The four nearest rows among all rows above each row, by straight-line distance, nearest first (none for the first five rows):
0: [ -9  -4  -3   3 -15 -23 -15   3 -20  55   5  -7 -15 -11  -2 -43 -23  10
  12 -12  61  -5  15 -17  14  56  21   7  18 -30  29  16]
1: [-29 -10  -2  -8 -10  10 -62 -13 -13  69 -13  20   2 -13  33 -23  25  -5
  -1 -48  44   9  18  33  63   4 -18  31 -96 -37  47  29]
2: [-25 -21  -2  -2   6  -7 -59  18 -13  54 -18  15  13  -6  31 -21 -17 -32
  35  -2   4   3  27   7   1  21 -11  14 -73  -7  27  14]
3: [ -7   8   6   7  10   8 -11 -19 -16  46  19   4  -4 -10   0 -32   2   3
  10 -24  37 -14  13  24  11  35  -4   0 -18 -21  11  24]
4: [  3 -19   5   5  14   5 -80 -13  -4  65   6 -19  19 -22  35 -37  -3   8
  14  -1  53   3  20  23  52  -1 -23  19 -55 -48  36  28]
5: [  3 -15   3  14  10   5 -33   4 -20  48  12   5 -11 -11   7 -27  -5   4
  10  21  89   0   1   6  32  22  22   8 -32 -33   8   1] -> 3 0 4 2
6: [-15  -5  -6  12  41   5 -57  26 -25  61  -2  10  -2  -9  -4  -7 -21 -14
  31  20  10 -42   0  17  21  39  -6  19 -10  17  38   5] -> 2 3 5 0
7: [  4 -14 -13  10  35  -1 -27  12  -6  43  -2   6   9  -4  -4 -18 -17  -7
   3 -24  -3 -12  10  22  -4  43  22  -4 -12   1  31  17] -> 3 6 2 0
8: [ -5   7  -9  -4  30 -11 -18  17 -17  56  -4 -25   0  -6  -7 -16 -30 -24
  30  -5   8 -31 -13  -3   1  53  15   6 -39 -10  14  15] -> 7 6 3 2
9: [  0 -15  -5  24  11   2 -38   4 -43  51   9   2   9  -8 -12  -5 -27   3
  21  -4  25 -17   4   4  -3  35   3  -1 -10  -7  31  11] -> 7 6 3 8
10: [-19 -12   2   7 -18   4 -34 -13 -11  49 -13   4  -8 -10   3 -18 -12 -10
  11 -30  30  -5  10  32  19  49  15  -8 -37  -7  16  23] -> 3 7 9 8
11: [ -9 -18   8   0  18  -5 -32  25 -17  57 -10   6  12  -4   9 -22  -5 -15
  20   3 -18 -30   2   9  10  36  15   4 -46 -16  23   2] -> 8 7 2 6
12: [-20 -43 -10   4   3   3 -89 -18 -14  42  -7  40  16 -23  29  12 -10 -13
  13 -40  13   3  38  51  27  24 -12  26 -63  -7  32 -11] -> 2 1 10 4
13: [ 24  14  -4  41  75  -2 -19  83  -1  92 -27 -73  21   1  -5   1 -55 -40
  37  89  -5 -98 -50 -67 -54  84   0  -3 -10 -38  -1   9] -> 8 6 11 9
14: [ -1  -4 -22  17  10   1 -58  38  -9  77  -8 -27   8  -1  13 -25 -17 -22
  27   5  35 -29  -7  -3 -12  61 -12  15 -59 -53  16  21] -> 8 11 2 9
15: [ -1  19 -12   8  53  -3 -51  81 -14 110 -46 -87  22   4  16 -13 -54 -59
  69  48 -66 -78 -40 -36 -46  67 -16  -2 -23 -44   4  33] -> 13 14 8 11
16: [  0  -8 -17  16  15   1 -50  23 -21  65 -16 -19   5   5  14 -27 -13 -13
  17  27  49  -7  -1 -14   8  44   1   6 -41 -40  12  13] -> 14 5 8 9
17: [  6 -25 -16   0  12   2 -26 -13 -14  47  -1   2  -1  -2  26 -49  -3   5
  -3  -1  80  18  12  -2  25  24   9  13 -45 -34  15  27] -> 5 16 3 4
18: [ -7   2  -8  11  13   2 -65  18 -28  70 -10  -2   6 -10  -9 -33 -40   3
  28  16  47 -24   5   9   5  38 -14   0 -44 -37  20  28] -> 16 14 9 8
19: [ -1  -9   8  -2 -16 -13 -31 -10 -11  45   9   4   4   2   1 -15 -21   0
  11 -36  40   3  33  19  -3  47  22  15  -8 -12  24  24] -> 10 3 0 9
20: [-10  -8 -16  17  22   0 -71  15 -21  72 -18  -1  15  -5  10 -17  -6  -9
  19   5  26  -8  -4  10  26  23 -11  17 -65 -28  33  28] -> 18 16 2 14
21: [-19 -18   2   2  44  -4 -66   5  -9  44  -8  25  19  -9  -2  19   4 -21
  30  -8 -36 -23  10  31  14  25  11  15 -44  -2  45  -2] -> 11 6 7 2
22: [-12 -17 -10  -1   3  -3 -36   0 -18  20 -27   9   0  -4  20 -40 -10 -10
   7   5  43   7  16  -2  11  40  21   2 -36 -17   6  11] -> 17 10 16 5
23: [ -3 -26   4  -2  46  14 -70   6 -15  44  -5  28   9 -22  13   4 -21 -16
  15  -3 -24 -27  15  14  16   4   0   5 -60  -6  31  13] -> 21 11 2 20
24: [ 16  -4   5   7   1  16 -11 -20  -7  55   2 -15   2 -13   4 -66 -20  31
 -19  23 102  18  26  -3  47  29  23  22  27 -54   5  13] -> 5 17 0 3
25: [-24 -19 -11  -2   0  -1 -43  18  -7  30  16  16   2 -13   9 -11  -9 -12
  14 -19 -17 -15  20   3   7  41   4   6 -18 -14  38  -4] -> 11 7 9 21
26: [-14 -13  -3  14  -5 -19 -25   2 -15  57   8  13  -5 -13 -16 -13 -11  -2
  14 -10 -16 -23  25  15   8  34  22  13   2 -17  30  -2] -> 25 7 9 11
27: [  8 -25 -13  14  33   5 -21  17  -2  40  -5 -17  12 -20   2   4 -23  -8
  26  11  14 -34   0 -12  13  34  -1   7 -30 -21   5  -6] -> 8 11 9 16
28: [  5 -25  -9  11  31   4 -81  19  -5  57 -19 -20  13 -16  17  -9 -19  -3
  18  26  18 -29 -15  -3   9  51  -4  18 -56 -30  25   6] -> 20 16 14 27
29: [-16 -44 -17   6  32  -5 -33  22  -9  42   3  29  10  -6 -22 -16 -33 -11
  21 -18  -8  -8  14  18  -5  50  26   6 -18 -13  11  10] -> 7 25 26 11
30: [  2 -29 -10   0  11  -9 -64  11  -7  84 -33   0  13 -18  18 -18 -29 -14
  11   1  38 -14  -9  -3   7  27   0  14 -54 -29  11   6] -> 20 28 16 18
31: [ -9 -36 -13   0  31   3 -56   9  -8  31 -10  21   3 -17  21  -4 -17 -18
  13   6   5 -13   3   5  27  29  10   9 -59 -20  23  15] -> 23 11 2 20
32: [ 25   7  -5  26  12 -22   8  -2 -13  66  28 -21 -23 -15 -17 -46 -11  28
 -14  14 101 -20  30 -21  22  59  23  16  55 -60  26  -8] -> 24 0 5 3
33: [ 13  -7 -15  21  31  -1 -59  41  -3  81 -25 -20  12 -16  23 -20 -35 -15
  23  -3  37 -39  -2 -11   8  58 -15  37 -42 -60  17  25] -> 14 28 16 30
34: [ -8 -25  -8  -5  -6  11 -69 -24 -10  49 -17  34  -4 -15  30 -22   4  22
   3 -38  43  -5  24  34  68   7  -5  17 -58 -39  32  12] -> 1 4 12 10
35: [  4 -16  -9   7  11  -4 -31  41 -16  45  -7  -6  -4  -1  -4 -27 -20 -29
  24  24   2 -28  -8  -3 -12  76  21 -10 -32 -20  27  -2] -> 8 11 27 16
36: [-20 -30   5  -2  26  18 -71  -8 -11  48 -15  33   6 -17  11   4  -6  -8
  18 -20 -26 -16  22  30  28  15   0  17 -65 -17  44   1] -> 23 21 31 12
37: [ 10 -14  -5   8  16 -14 -44  15 -13  63 -17 -26   4  -8  -8 -41 -16 -13
  14  26  80  -4   8   2   2  59  10  10 -14 -37  16  19] -> 16 18 5 0
38: [-14   7 -10  -5  32   1 -38  10  -8  55 -11   2   4  -9   8 -12 -29 -22
  32 -22 -21 -23  -3  -2 -16  47  -5  -4 -52 -10  16   8] -> 8 11 7 25
39: [-18 -31 -12   0  17  12 -73 -14  -4  17  -5  29  19 -20  29  12  -9 -16
  16 -38   6  -1  12  44  34  19  -6  17 -81 -21  22  27] -> 12 36 31 23
40: [ -6 -10 -12  -4   0  -9 -11 -16 -27  55   2   2  -9 -20  -4 -22  -3  -2
  -1 -24  45 -12  38  12  27  32  15  -1  25 -20  22   3] -> 0 3 19 26
41: [-15 -33   1  22   7   4 -69  21  -7  42  -1  18   5  -4  12   2 -14 -14
  42  -1 -16 -22  -9  17  12  43   6  10 -49 -20  32  14] -> 31 11 21 25
42: [ 33  -6   1  34  27 -12  -1  -8 -14  67  14 -22  -4 -16 -14 -46 -18  36
  -2  35 120 -11  23 -28  45  30  11   7  49 -53  15   7] -> 32 24 0 5
43: [  1 -31   1   3  21  11 -68   2 -14  23   1  28  -4 -20   6  -4 -26 -13
  33  21  17 -22   9  11  20  23   0  11 -54 -14  23  -4] -> 31 23 41 36
44: [ -4  -8  10   7  12  10 -55   6 -20  74  -7 -14  12 -22  14 -33  -6  10
   6  16  44   3   6  -1  17  32   2  12 -42 -42  28  20] -> 16 20 18 30
45: [ -35  -55    6  -21    3   18  -65  -29  -29   23   16   62   -8   -5
   15  -13   16   25   -3  -52   58   34   36   51   61    1    4   15
 -126   -3   33   29] -> 1 34 39 12
46: [ -9  -8 -11  17  36  -6 -37  22  -8  65   3 -24  14 -13 -13  11  -4 -19
  43  20 -12 -47   5 -14  -6  36   4  -1 -17 -12  17  13] -> 27 8 11 6
47: [-11  -6  -6 -17 -15   5 -59  -7 -17  59   6  15   3 -20  30 -17 -16  17
  -7 -27  72  21  31  15  41   3  -5  29 -78 -27  27  27] -> 34 1 4 17
48: [ 29   6  14  21  -6 -23  19 -13 -23  46  29 -41 -13  -5 -11 -74  -8  21
 -22  14 127  -4  35 -30  36  76  25  25 102 -69  11  14] -> 32 42 24 0
49: [ 22  -6  -6   6  19   9  -5 -20 -24  46  -3 -17   1 -10  14 -48 -20  21
   7  28  97  -1  15  -7  46  26   5  17   0 -50  19  16] -> 24 5 17 42
50: [-26 -36  -8  -2  38   1 -62  28 -14  19 -14  34  -5  -6   2 -16 -26 -40
  26  12  -9 -10  16  35  -1  48  19   1 -55  22   0   4] -> 31 29 43 41
51: [ -3 -21   1  13  39  -6 -40  36 -19  62 -11  -4  16 -13   6  -8   2 -13
  37   2   3 -52   6  17  -7  43  12  12 -29 -28  20   6] -> 11 46 27 8
52: [ -4   2   4   0  17  -5 -57  -5 -13  74 -22 -22   5  -4  30 -27 -13  -1
  18  16  65  -8 -23  -7  29  34  -6  34 -16 -34  16  -1] -> 44 16 30 37
53: [ -7 -21 -13  18  21  13 -67  13 -20  64  -2  12  -4   0  21 -25  -5  -3
  -3   0  63   4   7  -4  17  47   3  18 -51 -26  34  33] -> 44 20 16 17
54: [ -5 -11 -23   0  -1 -23 -20  22 -20  38  -3  17   0  -2   9 -14 -28 -13
  25 -11 -12 -25  18   4  -2  48  27   3  -3   6  21 -10] -> 26 25 7 29
55: [-32 -25   8   2   3  11  -3 -17 -25  45  25  24   1  -3 -21 -41  -1   5
 -10 -21  56   5  27  24  22  41  28  -3 -10   9  23  11] -> 3 40 19 10
56: [  9 -14 -20  22  48   6 -50  30   1  49 -15 -23  20 -12  -2  -7 -32 -21
  39  39  23 -17  -8 -22  10  34   7  13 -35 -30   5  10] -> 27 28 16 46
57: [ -8 -20  -8   7  19  -5 -50  20 -13  54 -25  -9  16  -4  13 -17 -29 -24
  29  21  21 -29   4  11  15  36 -12   6 -49 -23  13   8] -> 28 30 16 20
58: [ 18 -10 -14  27  44   3 -60  44 -13  91 -18 -45  13  -6  25 -18 -23 -14
  47  69  29 -45 -33 -48 -19  53  -3  20   0 -50   0  19] -> 56 33 16 14
59: [-23 -27 -12  -2   3  -2 -53  -3 -18  39 -16  32   4   0  21 -20  -8 -16
  18  -5  17  26   8  22  27  18  -5  22 -74  -8  20  15] -> 2 31 39 20
60: [ -9 -47   6  -4  21   1 -56 -18 -20  45 -17  30  -2 -22  20 -23   5  -6
   3 -17  50   4  21  32  33  27  12  -1 -81 -26  35  14] -> 59 34 31 39
61: [-37 -37 -15  13  37   8 -77   4   3  31  10  34   6 -18  24  26   9   3
   7 -36  -8 -15  16  21  20   0  -7  16 -69 -24  44   7] -> 36 39 23 12
62: [ -27  -35    5  -18   24   13  -91   24   -4   49  -33   31   19  -12
   14   43   -7  -45   50  -38  -91  -41  -17   54  -20   24    4    6
 -111    6   38    9] -> 21 36 23 41
63: [ -4 -22  -2   3  15  -4 -44  10 -21  66 -11   1  11 -12  12   7 -14 -21
  17  -9 -14 -44   8   3  20  59  11  17 -38 -16  14  13] -> 11 51 41 57
64: [ -5 -18  -6   1  -1  16 -79  16 -18  48 -13  24   8  -3   7 -30   1 -19
   7 -22  51  -5  13  15  37  39   4   6 -53 -24  38  22] -> 53 20 60 59
65: [-16 -23  -9   5  11   5 -61   9 -35  36 -20  15   9  -8   2 -16 -11  -2
  10  -4  41   1   8  33  16  34   0   7 -74 -15  31  31] -> 64 59 20 60
66: [  3  -7 -13   7   4 -24 -43  14 -20  59   7  -3   6 -23  14 -12 -15  -5
   8 -14 -28 -25  23  27  18  28   1  25 -13 -18  24   4] -> 26 25 63 11
67: [  3 -26  -7   6   1  -7 -53  -7 -22  37  -9  20   8 -11   8 -35  -8  -5
   6 -14  65  15  16  21  21  27  12  16 -35 -26  19  23] -> 17 22 64 65
68: [-31 -41   9 -15   7  18 -81 -26 -23  30  -5  50  15   6  19   8  19   5
  10 -29  -2   6  24  50  46 -13  -8  18 -94   0  44  17] -> 39 36 12 61
69: [ -9 -31 -17   7  -2   0 -45  10 -19  35  -1  23  -9  -6   6 -51 -25 -11
  -2 -13  60  17  27  22  19  32  17   1 -45 -12  17  13] -> 67 22 17 64
70: [-18 -52  24 -21 -26   7 -57 -45 -15  16   4  66   3 -20  29 -23  -1  38
  -5 -46  61  26  60  58  77  -5  -5  26 -78  -8  46  10] -> 45 34 68 47
71: [ -8  -6  -6   6  16  -7 -37  13 -17  61 -15 -14   7 -14  35 -23 -16   1
   7  -6  50   0  -5  -6   8  34  -4  33 -37 -32  22  14] -> 44 52 16 30
72: [  5 -32  -1   1   7  18 -26 -14 -18  15  -3  18   0 -14 -15 -36   0  17
  10  12  77   7  15  19  31  30  23   6 -40 -27  23  10] -> 5 67 17 69
73: [-14 -30  -2  16  25  20 -68   1 -21  32  -6  27  21  -4   9 -20  -6   0
  11   4  59   7   3   0  28  28   5  19 -78 -21  26   8] -> 65 53 64 60
74: [ 13 -12 -12  23  45   8 -77  44 -19  71 -29 -27  15 -11   3  -4 -31 -23
  54  43  -1 -49 -20 -16   9  32   5   5 -52 -23   0  14] -> 56 28 57 46
75: [  3  -7 -12   8  -1  -1 -60   7 -10  64 -24 -31  15 -24  24 -24   8  -5
  28  21   6 -33   3   8  19  20  -7  20 -45 -25  26   4] -> 57 28 20 44
76: [-22 -27  -1   3  64  17 -82  21  -7  30   1  10   8 -19  19   4 -27 -15
  11   3  -9 -17 -22 -19   1  22 -23   3 -57 -21  33   9] -> 23 31 28 43
77: [ -2  -8  12  -3 -11  -9 -44  15 -13  60 -22 -17  11  -7  25 -22 -23 -20
  17   3   6 -32   9  10  33  27 -10   3 -21 -29  26  18] -> 57 75 11 63
78: [-15 -11 -11  -2   7   5 -32  11 -12  38   6  13 -14  -4  -7 -12 -17 -11
  14 -36  -2  -1  26  -1  -8  33  17   7  -2  -7  13   7] -> 25 7 26 54
79: [-26 -28   7  -4  -5 -10 -46 -26 -20  21  16  37  12 -20   8   2   0  -3
   3 -64 -12  12  46  50  39  25   1   8 -56 -11  11   3] -> 12 39 36 68
80: [ -5 -19   1  11  16  12 -47  14 -20  78  -5 -16  17   3  10 -24 -14  -2
   7  -6  60  -7  -3   6  31  37   0  29 -58 -40  32  15] -> 44 71 53 20
81: [  8   5  -6  15   7   8 -23  15 -12  58  -2 -23   4   5  15 -17 -20  -9
   9  -7  58  -4 -18 -10   5  41  11  10 -65 -46  -6  26] -> 16 71 80 14
82: [  5 -22  21 -11  -3  -4  14 -27 -26  31  14  10  -2 -14 -10 -35  -3  16
 -24 -25  98  25  32  15  36  50  30   9 -27 -35  24  21] -> 72 55 17 67
83: [-24   2 -11  -6 -12 -13 -32  15 -12  54 -18 -13   3  -8  16 -45 -17   3
   3  -7  31   6   7  11   5  31  10  18 -39 -13  20  18] -> 71 22 10 44
84: [-19  -9 -13 -16 -12  10 -61   0 -26  43 -22  33   1   6  18 -20  -2 -14
  21 -35  13  27  25  34  24  21   6  28 -65 -11  40  21] -> 59 65 64 2
85: [ 19   1  -9  30   0  -9  -9   7 -22  59  -7 -28   5 -13   2 -48 -29  22
  -1  37 121 -15   5 -14  33  33   1  12  27 -57  28  22] -> 42 49 24 32
86: [ -6  -1 -10  -3  16 -17 -40  11 -10  70  -8   2  -3 -10  15  -9 -13 -14
  19 -31  -6 -15  15   8  13  25  13  17 -39 -28  15  24] -> 66 63 11 38
87: [ -8 -22  -7  -6   8 -16 -35  23  -2  47 -12  24  15 -14   2  -2  -9 -44
  25 -25 -25 -36  26   6  11  32   5  11 -33   0   6  13] -> 63 11 86 25
88: [ -7 -24  12   1  -4 -17 -33   4  -8  19   0  10 -13 -11   1 -13  -6  -1
  14 -28  -1 -17  37  19   7  35  16  -2   0  -5  13  -4] -> 78 26 25 54
89: [  9  -4   6  18  20  -1 -25  11 -23  56 -13   0   6 -17  -4 -43 -20  -9
  -6  30  86 -10  -2  -3   9  57   9 -15  30 -31  11  25] -> 37 85 0 49
90: [-11 -11   4   8   2 -11 -37  -7 -13  43   7   7   0 -10   1  -7   7  -1
  13 -22  15  -9  55  27  11  29  10  12  -1 -11  22   4] -> 88 26 19 78
91: [-16  -8 -11  11  -6  -5 -51   7 -12  62  -8   6  -2  -8  33 -53 -13   1
  14 -21  35   7   7  12  13  35  10  19 -41 -14  22  20] -> 83 71 67 69
92: [-19 -36  -2  13  35  14 -53  13  -7  26 -14  28   4  -4  -7   4  -8  -6
  25  14  61   8  -7  31  19  39   6   7 -80  -3  17   2] -> 73 65 43 31
93: [  8 -37  -5   5  19   6 -73   8   4  46 -10  32  14  -6  21  -1 -20  -4
  10 -17   3 -20   9  27  33  21 -18  26 -73 -16  35  -2] -> 36 31 23 39
94: [ -7 -11   4   9  -3   5 -56   6 -22  52  -2  33   4  -9  25  -2  -6  -2
  11   1  34  -3   0  22  31  19  -5  25 -67 -16  46  25] -> 65 59 20 64
95: [ 10  -6 -11   5  13  -2 -57  -8 -14  33  -8 -15   8 -11   2 -23 -11   6
  13  19  54 -13   0  11  28  29   9  10 -28 -24  25   8] -> 44 5 67 16
96: [ 15  14 -16  17  70   1 -54  68   1 105 -49 -66  24 -12   5  13 -56 -45
  53  47 -76 -88 -58 -44 -48  63   1  12 -49 -20  10  24] -> 15 13 74 58
97: [-11 -20  -7  23  24  -4 -44  13  -3  48  -5  24   2 -25   4  11 -11 -14
  17 -36 -16 -33  10   8   7  46   5  16 -51 -14   6  15] -> 63 87 86 41
98: [ -6 -13  -4   3  22  -5 -57  14 -20  66  -1   6   4 -19  -8  -7  -3 -26
  19 -24  -9 -17  22  11   1  46  23  10 -45 -27  23   0] -> 86 63 11 97
99: [ -4 -32  -4  -4  32  14 -84   4 -18  38 -16  12  15  -6   3 -13 -16 -18
  29  -6  27  -9   3  29  13  19   4  13 -64 -22  22  20] -> 65 31 43 20
100: [-15 -18 -10  12  -1  -3 -54 -17 -28  25 -10  23   9 -11  13 -32   9   8
  -1 -20  42   9  36  34  25  28   4  11 -42 -10  27   4] -> 67 69 65 60
101: [  6   9   0  14  49   0 -54  56  11 100 -10 -47  12  -7  13   6 -34 -40
  43  29 -29 -77 -20 -55 -28  60  -2   9 -33 -33   3  24] -> 96 15 74 58
102: [-23 -38   1   8   9  -9 -39  16 -12  40  -8  15   2 -16  14  12   0 -15
  11 -42 -24 -22  17  23   7  22   6   4 -88  -7  34  11] -> 97 36 61 23
103: [  40   48  -46   39   76  -12  -61  127   -6  127  -77 -127   20   -5
    4  -21 -103  -95   98  127  -73 -127 -106 -127 -101  115  -11  -16
    5  -66   -3   32] -> 13 15 96 101
104: [  4 -15 -23  35  15   1 -35  21 -21  67   9   6  -9 -24 -22 -35 -39   9
  15  -1  77  15  30 -20  -2  49  26  -4  13 -27  28  19] -> 0 89 37 9
105: [ -7 -27  -8  16  36  15 -56  20  -8  52 -24   1  -2 -11  13   3 -19  -7
  36  23  20 -19 -11   2   3  38   6  11 -50 -28  11  14] -> 28 57 56 31
106: [  8  19 -21  25  61   0 -49  54  -8  80 -29 -69  11  -5   4 -10 -49 -51
  54  66   0 -49 -34 -49 -52  89   1 -18 -15 -28  -1   8] -> 13 101 58 15
107: [-21 -13  -8  -7  26   6 -37  10 -12  57   9   6  14 -19  -3  -2 -14 -28
  32 -21   3 -22  11  -1 -13  37  -2  12 -23 -21  26  13] -> 98 38 25 86
108: [  0   0   0  16  16  -4 -25  33 -11  85   0 -24  13  -7   3   5 -20   3
  24  11  -3 -51   5  -8  12  59  -4  20   1 -48  14   8] -> 46 51 63 27
109: [-20 -35   5  -6  23  12 -58  -6 -16  55  -5  32  13 -22  27  22   3 -18
  24 -20 -57 -47  -1  37  10  24   0   6 -56  -3  33   1] -> 21 36 23 102
110: [  7 -18 -20  -1   8 -19 -54  19 -21  52 -33  -8 -10  -9  26 -26 -32 -25
  16  13  13   5  -4 -12   1  32  -7  10 -76 -18  11  23] -> 30 57 2 16
111: [ 21  -1 -11  26  18  -1 -38  33 -24  82 -29 -44   9 -12   1 -39 -21  -9
  32  40  71 -34 -16 -13   9  60   3   9 -33 -43   3  23] -> 16 37 14 33
112: [-16  -2  -3 -20 -20 -10 -47   7 -33  52  -2  10  -1 -13   1 -16  16 -11
  15 -44  -2 -19  18  22  22  27   7   0 -57 -19  24  20] -> 86 10 98 84
113: [ -47  -31  -14  -10   -7   12 -118    9  -19   18  -30   49   22   -6
   33    3   10  -33   21  -37  -28   10   13   37   16    8   -5   -2
 -124   21   33    7] -> 68 39 12 36
114: [-14 -10 -21  14  44  -4 -46  13 -18  39  -5   5  17 -10   9  12 -18 -27
  31 -19 -11 -39  10  24 -13  47   5   6 -45  -1  15  22] -> 97 38 107 63
115: [ -7  -1 -13  23  49  10 -48  50 -22  65 -24 -15  15   6  -4   9 -30 -20
  43  26 -41 -71 -22  -4  -7  48   4  -3 -39  -7  10  13] -> 74 46 51 101
116: [-16 -28  -1   6  46  11 -63   7  -7  39 -11  40  13 -14 -13  33  -7 -12
  27 -37 -33 -32   2  34  -1  38   5   7 -48  -4  20   6] -> 21 97 109 114
117: [-14 -30  -3   8  21  15 -41  -8 -22  30   8  14   1  -3   4  -6  -9  26
  13  -7  61  -5  24  20  34  27   8  24 -34 -30  26  11] -> 72 67 100 95
118: [-28 -25  14  -8   3  13 -26 -46 -33  42  26  69   2 -22   0 -13  20  13
  -1 -86  40  13  66  62  53  34  16  27 -45  -7  34   7] -> 79 70 100 45
119: [-19  -6   3 -20  -1  -6 -34   3 -16  70  -7  12   3 -18  30 -16   3 -14
   0 -26  -1 -13  18  17  -4  26  13   3 -60 -29  14  14] -> 86 112 98 11
120: [-21 -11  -8  -5  12  -5 -51   5 -15  64  -9   7   1 -24   2 -13 -12 -30
  10 -29   0  -5  21  19  12  34   6   6 -51 -11  22  24] -> 86 98 119 112
121: [ -5 -14 -10   4  11   2 -77  34  -4  50 -24 -33  18 -10  -6 -30 -21 -19
  27  25  13 -26 -15  -4   8  40  -5   2 -53 -34  20  13] -> 28 57 14 16
